Below is a small trained network, with its code and all its weights. Each question gives an input and a class and asks what happens when units are switched off, that is, made to give their printed mean instead of their output.

import numpy as np


def w(rows, s, z=0):
    codes = np.array(rows[::2]) - 128.0
    scale = np.full(codes.shape[1], s)
    scale[-1] = z or s
    return codes * scale


def norm(h):
    return h / np.sqrt((h * h).mean(-1, keepdims=True) + 1e-5)


def f(y):
    return np.maximum(y, 0)


def log_softmax(a):
    a = a - a.max(-1, keepdims=True)
    return a - np.log(np.exp(a).sum(-1, keepdims=True))


def net(x, mask):
    res = np.array(x, float).reshape(1, 5) / 4 @ E
    u = 0
    for l in range(2):
        y = f(norm(res) @ A[l][:, :-1].T + A[l][:, -1])
        res = res + np.where(mask[u : u + 8], y, B[l][:, -1]) @ B[l][:, :-1]
        u += 8
    return log_softmax(norm(res)[-1] @ U[:, :-1].T + U[:, -1])


A, B = {}, {}
E = w([
[158,57,122,96,54,158,46,121,82,176,98,116],'x0',
[114,77,118,154,117,60,154,151,100,253,105,165],'x1',
[125,130,126,128,127,129,127,127,129,129,126,128],'x2',
[126,128,128,129,127,130,129,127,126,128,125,130],'x3',
[120,148,88,99,104,172,117,236,131,144,77,168],'x4',
],0.015)
A[0] = w([
[128,109,137,141,134,70,134,21,131,161,147,106,119],'0.n0',
[138,153,129,101,120,223,82,141,128,6,125,112,99],'0.n1',
[156,88,131,107,118,119,94,84,120,136,144,102,75],'0.n2',
[137,125,140,134,140,103,122,17,136,86,153,90,59],'0.n3',
[124,94,146,146,137,102,152,6,113,156,132,126,106],'0.n4',
[128,134,141,122,110,186,92,14,119,22,128,99,145],'0.n5',
[140,66,127,106,58,167,12,89,111,147,120,108,253],'0.n6',
[122,95,98,105,54,145,30,121,127,159,115,114,56],'0.n7',
],0.022,0.0048)
B[0] = w([
[124,149,162,148,104,150,156,132,134,38,153,141,226],'0.n0',
[132,152,165,151,92,115,156,153,126,7,155,141,235],'0.n1',
[107,164,76,108,128,124,86,103,140,119,142,123,176],'0.n2',
[161,52,117,109,121,117,144,83,128,184,179,147,216],'0.n3',
[135,161,139,127,103,120,129,183,130,39,125,127,223],'0.n4',
[99,130,53,97,129,111,95,98,147,239,133,125,238],'0.n5',
[196,144,70,79,187,155,17,79,134,146,130,16,251],'0.n6',
[129,65,209,161,108,157,183,123,96,118,122,190,212],'0.n7',
],0.022,0.025)
A[1] = w([
[184,107,119,110,152,123,125,94,146,104,178,87,127],'1.n0',
[93,111,112,150,98,71,163,181,113,215,95,180,127],'1.n1',
[162,108,86,103,103,149,78,136,103,116,146,162,125],'1.n2',
[145,74,181,142,87,117,162,181,103,114,116,158,171],'1.n3',
[87,70,111,113,80,103,180,115,151,239,166,194,83],'1.n4',
[119,112,119,126,96,106,113,110,106,153,107,117,97],'1.n5',
[173,68,115,108,183,171,76,99,102,255,90,105,145],'1.n6',
[156,138,174,128,118,170,60,107,107,71,103,58,2],'1.n7',
],0.032,0.0051)
B[1] = w([
[97,145,163,154,127,149,111,142,103,168,58,123,252],'1.n0',
[131,114,85,103,114,120,87,58,141,180,176,117,182],'1.n1',
[135,94,163,157,197,123,183,168,111,174,76,150,206],'1.n2',
[109,134,73,99,120,97,133,128,161,161,160,140,189],'1.n3',
[157,130,193,155,167,179,112,161,84,87,42,91,209],'1.n4',
[128,115,144,127,154,114,160,151,151,140,162,147,141],'1.n5',
[90,198,75,112,44,68,168,144,195,4,246,170,222],'1.n6',
[125,73,190,164,170,148,167,147,80,212,37,139,250],'1.n7',
],0.02,0.032)
U = w([
[148,97,230,171,180,204,114,144,46,130,2,90,20],'0',
[84,142,114,114,72,81,221,195,173,47,194,200,247],'1',
[145,129,15,57,150,130,17,26,156,227,193,69,134],'2',
],0.0086,0.0013)

Each question gives the input, the list of numbers given to net, and the class t.
The units are the neurons (one row each of A and B). Each row of codes is followed by its name. A weight is (code - 128) times the scale printed after its matrix; where a second scale follows, it is the last column's (A, B and U).
mask holds one flag per neuron, layer by layer. A switched-off neuron (its flag False) gives its mean, the last column of its row in B, instead of its output. The means were averaged over made-up inputs and are rounded, as every weight is.
A unit's drop is (log p(t) with every unit on - log p(t) with that unit switched off) / (log p(t) with every unit on - log p(t) with every unit switched off).
The circuit of an input: a set's keep is (log p(t) with only the set's units on - log p(t) with every unit switched off) / (log p(t) with every unit on - log p(t) with every unit switched off). Starting from the 12 units with the biggest drops (on a tie, the unit counted first), units are removed one at a time, each time the one whose removal leaves the highest keep (on an exact tie, the one counted first), for as long as the keep stays at least 0.8.
units of the circuit, in order: the units of the circuit, biggest drop first
most important unit: the unit with the biggest drop
k most important neurons: the k neurons with the biggest drops, biggest first
drop of u: that unit's drop, to one decimal
input [2,-4,-1,-2,-7], class 2: most important unit -> 0.n5
input [-4,8,6,2,4], class 2: 4 most important neurons -> (1.n1, 0.n6, 0.n3, 0.n5)
input [1,0,1,-8,-8], class 2: 4 most important neurons -> (0.n5, 0.n3, 0.n7, 0.n2)
input [-5,2,-2,-3,-8], class 1: 3 most important neurons -> (0.n6, 0.n0, 0.n4)
input [0,0,0,-7,5], class 1: 3 most important neurons -> (0.n5, 0.n6, 1.n3)
input [-5,7,2,-2,2], class 2: units of the circuit, in order -> (1.n1, 0.n6, 0.n1)
input [-4,1,-2,-5,-4], class 1: 2 most important neurons -> (0.n6, 0.n0)
input [-8,6,-4,1,7], class 2: 2 most important neurons -> (1.n1, 0.n6)
input [4,0,-3,-2,-5], class 2: 2 most important neurons -> (0.n6, 0.n5)
input [8,5,4,-6,4], class 1: 2 most important neurons -> (1.n6, 0.n1)
input [8,2,-3,8,5], class 1: 4 most important neurons -> (1.n6, 0.n1, 0.n0, 0.n4)
input [3,-7,-1,2,-8], class 2: drop of 0.n5 -> 1.0
input [3,5,8,1,5], class 1: drop of 1.n6 -> 1.0
input [2,-7,-2,-1,-1], class 2: units of the circuit, in order -> (0.n5)
input [6,-8,0,-6,-7], class 2: drop of 0.n5 -> 0.9
